x = [36 30 76 31 29  3]
x[0] -> 36
x[2] -> 76
x[5] -> 3
x[3] -> 31

a =
[[-0.03  0.00  0.07  0.02 -0.07 -0.03 -0.03  0.05  0.07  2.09  4.40  4.46
   4.42  4.35  4.41  4.44]
 [ 0.65  4.35  4.38  4.42  4.43  4.35  4.35  4.47  4.40  4.41  4.41  4.46
   4.38  4.50  4.42  4.45]
 [ 0.11  0.01  0.01 -0.05 -0.04 -0.05 -0.02  0.00  0.02  0.00  0.06  0.00
  -0.01 -0.10  1.76  4.44]
 [ 0.07  3.47  4.48  4.40  4.49  4.43  4.44  4.39  4.43  4.36  4.37  4.30
   4.47  4.39  4.44  4.40]
 [-0.01 -0.02 -0.02 -0.01  0.01 -0.04  0.12  3.54  4.40  4.48  4.46  4.35
   4.37  4.47  4.47  4.42]]
a[0, 0] = -0.03
a[4, 14] = 4.47
a[:, 13] = [4.35, 4.50, -0.10, 4.39, 4.47]
a[2] = [0.11, 0.01, 0.01, -0.05, -0.04, -0.05, -0.02, 0.00, 0.02, 0.00, 0.06, 0.00, -0.01, -0.10, 1.76, 4.44]
a[0, 5] = -0.03
a[3, 4] = 4.49
a[3, 13] = 4.39
a[1, 10] = 4.41
a[1, 2] = 4.38
a[3] = [0.07, 3.47, 4.48, 4.40, 4.49, 4.43, 4.44, 4.39, 4.43, 4.36, 4.37, 4.30, 4.47, 4.39, 4.44, 4.40]
a[:, 11] = [4.46, 4.46, 0.00, 4.30, 4.35]
a[4, 2] = -0.02
a[:, 8] = [0.07, 4.40, 0.02, 4.43, 4.40]
a[2, 1] = 0.01
a[4] = [-0.01, -0.02, -0.02, -0.01, 0.01, -0.04, 0.12, 3.54, 4.40, 4.48, 4.46, 4.35, 4.37, 4.47, 4.47, 4.42]
a[4, 7] = 3.54
a[4, 1] = -0.02
a[3, 1] = 3.47
a[1, 14] = 4.42
a[1, 11] = 4.46
a[0, 10] = 4.40
a[3, 15] = 4.40
a[:, 7] = [0.05, 4.47, 0.00, 4.39, 3.54]
a[3, 0] = 0.07
a[2, 10] = 0.06
a[:, 15] = [4.44, 4.45, 4.44, 4.40, 4.42]
a[0] = [-0.03, 0.00, 0.07, 0.02, -0.07, -0.03, -0.03, 0.05, 0.07, 2.09, 4.40, 4.46, 4.42, 4.35, 4.41, 4.44]
a[2, 9] = 0.00
a[1] = [0.65, 4.35, 4.38, 4.42, 4.43, 4.35, 4.35, 4.47, 4.40, 4.41, 4.41, 4.46, 4.38, 4.50, 4.42, 4.45]
a[:, 4] = [-0.07, 4.43, -0.04, 4.49, 0.01]
a[2, 3] = -0.05
a[0, 1] = 0.00
a[2, 13] = -0.10

arr =
array([[-1.20,  0.13,  0.13,  0.60,  0.76,  0.02,  0.34, -0.10, -0.90,
        -0.28, -1.03],
       [-1.19,  0.12,  0.14,  0.60,  0.76,  0.02,  0.34, -0.09, -0.87,
        -0.29, -1.02],
       [ 0.62, -0.19, -0.13,  0.21, -0.96, -1.15, -0.18, -0.73, -1.51,
        -0.92,  0.93],
       [-0.17, -1.02, -0.25, -0.34, -0.54, -0.46, -0.16,  0.51, -0.45,
         0.00, -0.29],
       [ 0.81, -0.58, -0.63, -0.05, -0.57, -0.94, -0.09, -0.48, -0.95,
        -0.37, -0.34],
       [-1.17, -0.29,  0.78, -0.66, -0.55, -0.12, -0.10, -0.79, -1.12,
         0.22,  0.50],
       [ 0.38, -0.65, -1.29,  0.06, -0.76, -0.57, -0.94, -0.90, -0.89,
        -0.54, -1.11],
       [-0.33, -0.41,  0.19, -0.19, -0.62, -0.04, -0.69, -0.29, -0.25,
        -0.71,  0.48],
       [-0.33, -0.42,  0.19, -0.19, -0.60, -0.04, -0.68, -0.29, -0.25,
        -0.71,  0.46],
       [-0.60,  0.18, -0.99,  0.23,  0.17, -0.53,  0.60, -0.05, -0.50,
         0.40, -1.03],
       [ 0.17, -1.16, -1.43, -0.97, -1.06, -0.79, -1.27, -0.56, -0.96,
        -0.53, -1.42],
       [-0.02,  0.99,  0.29,  0.81,  0.21,  0.20, -0.61, -1.38, -1.89,
        -1.56, -0.08],
       [ 1.05, -1.39, -0.22,  0.44, -0.15, -0.53, -0.09, -0.44,  1.90,
        -0.41, -0.12],
       [-1.19, -0.30,  0.79, -0.64, -0.53, -0.12, -0.10, -0.78, -1.12,
         0.22,  0.51],
       [-1.81, -0.83, -2.03, -1.08, -0.84, -0.36, -1.01,  0.31,  0.55,
         0.26, -1.62],
       [ 0.63, -0.88, -2.05, -0.04, -1.53, -1.63, -0.48,  1.58, -0.97,
        -0.82,  0.06]])
Rows and columns are counted from 0.
row 0 col 0 => -1.20
row 5 col 8 => -1.12
row 2 col 3 => 0.21
row 1 col 5 => 0.02
row 9 col 5 => -0.53
row 11 col 0 => -0.02
row 3 col 7 => 0.51
row 3 col 8 => -0.45
row 8 col 9 => -0.71
row 9 col 3 => 0.23
row 5 col 4 => -0.55
row 3 col 10 => -0.29
row 4 col 8 => -0.95
row 4 col 4 => -0.57
row 0 col 8 => -0.90
row 14 col 0 => -1.81
row 1 col 3 => 0.60
row 3 col 3 => -0.34
row 12 col 10 => -0.12
row 0 col 6 => 0.34
row 2 col 10 => 0.93
row 5 col 9 => 0.22
row 14 col 2 => -2.03
row 13 col 6 => -0.10
row 13 col 3 => -0.64
row 13 col 4 => -0.53
row 15 col 5 => -1.63
row 0 col 9 => -0.28
row 1 col 7 => -0.09
row 12 col 3 => 0.44
row 8 col 7 => -0.29

data =
array([[   2.58, -185.17,  -84.30,  110.44],
       [ 189.71,  169.97,  175.90,  125.87],
       [-166.54,  212.80,   44.61,   -0.91],
       [ 217.10,   86.47, -114.15,    0.28],
       [ 210.16,   68.90,   45.26,  118.95],
       [  58.11,    2.12,  243.74,  -49.13],
       [ 165.43,  159.72,   27.79,  159.94],
       [  90.93,   75.58,  261.55,  266.69],
       [  53.35,  273.59, -197.59,  -18.14],
       [ 217.58,  192.79,   -0.82,  141.04],
       [ 175.54, -105.45,    1.17,   89.68]])
data[0][-4]	2.58
data[9][2]	-0.82
data[-3][-2]	-197.59
data[7][3]	266.69
data[-7][-4]	210.16
data[2][0]	-166.54
data[10]	[175.54, -105.45, 1.17, 89.68]
data[9][1]	192.79
data[-6]	[58.11, 2.12, 243.74, -49.13]
data[3][-1]	0.28
data[:, 3]	[110.44, 125.87, -0.91, 0.28, 118.95, -49.13, 159.94, 266.69, -18.14, 141.04, 89.68]
data[4][1]	68.90
data[10][1]	-105.45
data[:, -2]	[-84.30, 175.90, 44.61, -114.15, 45.26, 243.74, 27.79, 261.55, -197.59, -0.82, 1.17]
data[-6][-2]	243.74
data[:, -4]	[2.58, 189.71, -166.54, 217.10, 210.16, 58.11, 165.43, 90.93, 53.35, 217.58, 175.54]
data[-7][-1]	118.95
data[-1][-1]	89.68
data[-6][-1]	-49.13
data[1][3]	125.87
data[1][1]	169.97
data[8][-4]	53.35
data[-1][0]	175.54
data[-5][-1]	159.94
data[0][-2]	-84.30
data[-5][-2]	27.79
data[3][-3]	86.47
data[-5][0]	165.43

grid =
[[0.00, 0.18, 0.14, 0.14],
 [0.03, -0.04, -0.07, -0.05],
 [0.04, -0.05, 0.20, 0.18],
 [-0.13, -0.04, -0.09, 0.15]]
grid[-4,0] = 0.00
grid[:, 3] = [0.14, -0.05, 0.18, 0.15]
grid[-1,2] = -0.09
grid[2,-1] = 0.18
grid[-3,2] = -0.07
grid[1,-1] = -0.05
grid[0,1] = 0.18
grid[-3,0] = 0.03
grid[2,-2] = 0.20
grid[3,-4] = -0.13
grid[3,3] = 0.15
grid[2,-3] = -0.05
grid[-3] = [0.03, -0.04, -0.07, -0.05]
grid[:, 1] = [0.18, -0.04, -0.05, -0.04]

A =
[[ 1.59  0.06  1.42  0.20 -4.37  2.75]
 [ 0.42 -0.26  0.36  3.40 -1.66  0.37]
 [ 1.69  3.73 -6.04  1.19 -1.39  1.97]
 [ 0.32 -0.82  2.17  0.15 -1.65  1.41]
 [ 0.99  2.45 -3.95 -3.46  2.27  0.05]
 [ 1.74 -0.27  2.31 -6.21  2.47  1.35]]
Rows and columns are counted from 0.
row 0 col 0 = 1.59
row 2 col 1 = 3.73
row 5 col 4 = 2.47
row 4 col 5 = 0.05
row 4 col 3 = -3.46
row 3 col 0 = 0.32
row 0 col 4 = -4.37
row 4 col 0 = 0.99
row 2 col 3 = 1.19
row 3 col 4 = -1.65
row 5 col 5 = 1.35
row 2 col 5 = 1.97
row 3 col 1 = -0.82
row 3 col 2 = 2.17
row 0 col 1 = 0.06
row 3 col 5 = 1.41
row 0 col 2 = 1.42
row 4 col 4 = 2.27
row 1 col 1 = -0.26
row 0 col 3 = 0.20
row 1 col 4 = -1.66

W = [-2.21  1.56  3.23 -5.54  0.62 -5.10  0.67 -2.28 -0.08  2.10  2.25]
W[0] -> -2.21
W[4] -> 0.62
W[9] -> 2.10
W[10] -> 2.25
W[8] -> -0.08
W[5] -> -5.10
W[7] -> -2.28
